Below is a small trained network, with its code and all its weights. Each question gives an input and a class and asks what happens when units are switched off, that is, made to give their printed mean instead of their output.

import numpy as np


def w(rows, s, z=0):
    codes = np.array(rows[::2]) - 128.0
    scale = np.full(codes.shape[1], s)
    scale[-1] = z or s
    return codes * scale


def f(y):
    return y / 2 * (1 + np.tanh(0.7978845608 * (y + 0.044715 * y**3)))


def log_softmax(a):
    a = a - a.max(-1, keepdims=True)
    return a - np.log(np.exp(a).sum(-1, keepdims=True))


def net(x, mask):
    res = np.array(x, float).reshape(1, 6) / 4 @ E
    y = f(res @ A[0][:, :-1].T + A[0][:, -1])
    res = res + np.where(mask, y, B[0][:, -1]) @ B[0][:, :-1]
    return log_softmax(res[-1] @ U[:, :-1].T + U[:, -1])


A, B = {}, {}
E = w([
[194,102,174,205,125,200],'x0',
[121,74,239,137,67,131],'x1',
[63,103,93,172,167,194],'x2',
[106,220,153,228,117,155],'x3',
[13,42,166,218,77,69],'x4',
[56,154,202,65,254,231],'x5',
],0.007)
A[0] = w([
[79,132,99,169,151,101,208],'neuron 1',
[74,85,37,126,159,75,100],'neuron 2',
[162,153,41,70,102,82,114],'neuron 3',
[170,155,78,108,142,149,121],'neuron 4',
[110,180,160,157,156,141,212],'neuron 5',
[89,114,139,97,191,132,115],'neuron 6',
[155,74,186,119,159,108,133],'neuron 7',
[71,145,150,94,138,93,137],'neuron 8',
[144,166,79,111,113,175,112],'neuron 9',
[130,92,206,86,186,205,151],'neuron 10',
[148,118,179,66,163,172,110],'neuron 11',
[112,201,136,154,148,99,209],'neuron 12',
[157,99,120,116,102,143,128],'neuron 13',
[67,155,213,196,105,109,252],'neuron 14',
[178,20,127,145,90,75,156],'neuron 15',
[169,91,144,126,46,183,198],'neuron 16',
[171,113,116,48,100,62,182],'neuron 17',
[130,193,27,152,184,69,172],'neuron 18',
[78,78,89,137,168,124,134],'neuron 19',
[155,126,189,3,115,210,119],'neuron 20',
],0.012,0.0046)
B[0] = w([
[71,141,135,105,71,189,193],'neuron 1',
[75,125,83,63,79,96,199],'neuron 2',
[125,72,38,111,184,117,213],'neuron 3',
[149,113,46,132,150,158,177],'neuron 4',
[127,191,215,143,61,221,195],'neuron 5',
[51,216,105,113,173,165,182],'neuron 6',
[103,160,112,222,114,97,164],'neuron 7',
[154,222,143,60,131,113,166],'neuron 8',
[144,61,57,139,83,174,165],'neuron 9',
[118,211,236,187,211,143,237],'neuron 10',
[167,205,166,177,217,106,194],'neuron 11',
[219,219,115,125,78,205,185],'neuron 12',
[142,60,94,175,117,141,142],'neuron 13',
[134,155,249,46,106,140,255],'neuron 14',
[106,94,155,195,54,39,232],'neuron 15',
[156,36,179,140,98,141,187],'neuron 16',
[123,45,55,129,235,9,215],'neuron 17',
[122,134,1,127,112,180,230],'neuron 18',
[36,101,143,87,149,111,174],'neuron 19',
[182,183,123,219,213,109,224],'neuron 20',
],0.0079,0.01)
U = w([
[196,216,214,94,56,144,230],'0',
[247,68,139,182,172,225,204],'1',
[114,57,186,231,85,62,113],'2',
[46,130,152,4,158,119,84],'3',
[145,60,71,90,242,30,114],'4',
[132,232,177,197,248,133,7],'5',
[75,122,229,158,152,183,164],'6',
[119,200,67,178,65,255,56],'7',
],0.0082,0.0018)

Each question gives the input, the list of numbers given to net, and the class t.
The units are the neurons (one row each of A and B). Each row of codes is followed by its name. A weight is (code - 128) times the scale printed after its matrix; where a second scale follows, it is the last column's (A, B and U).
mask holds one flag per neuron, in row order. A switched-off neuron (its flag False) gives its mean, the last column of its row in B, instead of its output. The means were averaged over made-up inputs and are rounded, as every weight is.
A unit's drop is (log p(t) with every unit on - log p(t) with that unit switched off) / (log p(t) with every unit on - log p(t) with every unit switched off).
The circuit of an input: a set's keep is (log p(t) with only the set's units on - log p(t) with every unit switched off) / (log p(t) with every unit on - log p(t) with every unit switched off). Starting from the 12 units with the biggest drops (on a tie, the unit counted first), units are removed one at a time, each time the one whose removal leaves the highest keep (on an exact tie, the one counted first), for as long as the keep stays at least 0.8.
units of the circuit, in order: the units of the circuit, biggest drop first
most important unit: the unit with the biggest drop
k most important neurons: the k neurons with the biggest drops, biggest first
drop when u is switched off: that unit's drop, to one decimal
input [8,-6,7,6,8,0], class 6: most important unit	neuron 14
input [-8,-2,0,5,1,2], class 7: units of the circuit, in order	neuron 18; neuron 12
input [6,-8,-8,-1,3,0], class 4: units of the circuit, in order	neuron 5; neuron 10
input [6,-6,3,-6,-6,-2], class 4: units of the circuit, in order	neuron 5; neuron 3
input [8,-7,8,-5,4,1], class 6: 3 most important neurons	neuron 17; neuron 3; neuron 18
input [-5,-8,-2,1,5,0], class 7: 2 most important neurons	neuron 18; neuron 12
input [8,-8,6,-4,2,-6], class 2: 2 most important neurons	neuron 15; neuron 12
input [-7,4,-1,-5,1,-2], class 4: drop when neuron 17 is switched off	0.1
input [5,-7,0,2,4,-2], class 7: drop when neuron 18 is switched off	0.1
input [5,-1,2,7,0,-1], class 0: drop when neuron 14 is switched off	0.2
input [-2,-2,1,8,8,-8], class 0: drop when neuron 14 is switched off	0.6
